Below is a small trained network, with its code and all its weights. Each question gives an input and a class and asks what happens when units are switched off, that is, made to give their printed mean instead of their output.

import numpy as np


def w(rows, s, z=0):
    codes = np.array(rows[::2]) - 128.0
    scale = np.full(codes.shape[1], s)
    scale[-1] = z or s
    return codes * scale


def norm(h):
    return h / np.sqrt((h * h).mean(-1, keepdims=True) + 1e-5)


def f(y):
    return y / 2 * (1 + np.tanh(0.7978845608 * (y + 0.044715 * y**3)))


def log_softmax(a):
    a = a - a.max(-1, keepdims=True)
    return a - np.log(np.exp(a).sum(-1, keepdims=True))


def net(x, mask):
    res = np.array(x, float).reshape(1, 3) / 4 @ E
    u = 0
    for l in range(2):
        y = f(norm(res) @ A[l][:, :-1].T + A[l][:, -1])
        res = res + np.where(mask[u : u + 3], y, B[l][:, -1]) @ B[l][:, :-1]
        u += 3
    return log_softmax(norm(res)[-1] @ U[:, :-1].T + U[:, -1])


A, B = {}, {}
E = w([
[130,149,155,128,209,125,241,208,42,114,150],'x0',
[128,230,150,100,178,182,97,154,169,216,47],'x1',
[125,252,209,118,253,160,102,122,93,126,64],'x2',
],0.0037)
A[0] = w([
[125,76,95,133,72,80,81,52,87,89,149,85],'0.n1',
[157,254,158,149,229,159,96,140,103,126,71,1],'0.n2',
[153,159,61,135,111,196,51,122,122,211,98,238],'0.n3',
],0.0046,0.00075)
B[0] = w([
[202,102,157,87,145,166,7,195,193,130,253,215],'0.n1',
[73,166,123,102,180,203,124,77,53,48,198,254],'0.n2',
[81,151,128,143,103,35,187,72,168,56,58,207],'0.n3',
],0.0055,0.0046)
A[1] = w([
[224,65,102,157,204,79,197,184,3,167,203,227],'1.n1',
[26,72,112,148,118,103,251,120,41,96,154,2],'1.n2',
[180,83,129,154,80,154,135,172,178,223,177,49],'1.n3',
],0.0029,0.00059)
B[1] = w([
[136,203,122,165,52,194,160,157,190,254,33,253],'1.n1',
[184,83,170,160,196,57,105,195,120,231,95,196],'1.n2',
[150,214,227,175,205,92,46,177,13,78,178,176],'1.n3',
],0.006,0.0027)
U = w([
[97,109,97,106,71,38,148,96,203,102,41,17],'0',
[83,157,151,75,235,215,137,106,6,48,136,247],'1',
[186,118,159,170,127,153,175,254,75,236,79,66],'2',
[200,58,140,112,78,140,33,181,146,91,252,146],'3',
],0.0071,0.0014)

Each question gives the input, the list of numbers given to net, and the class t.
The units are the neurons (one row each of A and B). Each row of codes is followed by its name. A weight is (code - 128) times the scale printed after its matrix; where a second scale follows, it is the last column's (A, B and U).
mask holds one flag per neuron, layer by layer. A switched-off neuron (its flag False) gives its mean, the last column of its row in B, instead of its output. The means were averaged over made-up inputs and are rounded, as every weight is.
A unit's drop is (log p(t) with every unit on - log p(t) with that unit switched off) / (log p(t) with every unit on - log p(t) with every unit switched off).
The circuit of an input: a set's keep is (log p(t) with only the set's units on - log p(t) with every unit switched off) / (log p(t) with every unit on - log p(t) with every unit switched off). Starting from all 6 units, units are removed one at a time, each time the one whose removal leaves the highest keep (on an exact tie, the one counted first), for as long as the keep stays at least 0.8.
circuit, biggest first: the units of the circuit, biggest drop first
unit that matters most: the unit with the biggest drop
k most important neurons: the k neurons with the biggest drops, biggest first
top k neurons in layer l: the k neurons of layer l with the biggest drops, biggest first
drop when u is switched off: that unit's drop, to one decimal
input [0,6,-7], class 0: unit that matters most -> 0.n3
input [-3,-1,2], class 0: 3 most important neurons -> 0.n3; 1.n3; 0.n2
input [1,0,0], class 2: circuit, biggest first -> 0.n1; 1.n2
input [-7,1,1], class 0: top 2 neurons in layer 0 -> 0.n3; 0.n2
input [5,2,-1], class 2: top 2 neurons in layer 1 -> 1.n1; 1.n2
input [-3,7,0], class 0: 2 most important neurons -> 0.n3; 1.n3
input [6,-8,6], class 2: top 2 neurons in layer 1 -> 1.n1; 1.n2
input [0,-8,4], class 3: top 2 neurons in layer 0 -> 0.n1; 0.n2
input [-2,-2,2], class 3: drop when 0.n1 is switched off -> 0.1
input [1,6,-4], class 0: drop when 1.n3 is switched off -> 0.0
input [1,7,-2], class 1: drop when 1.n3 is switched off -> -0.1
input [-3,2,-1], class 0: drop when 0.n3 is switched off -> 0.4
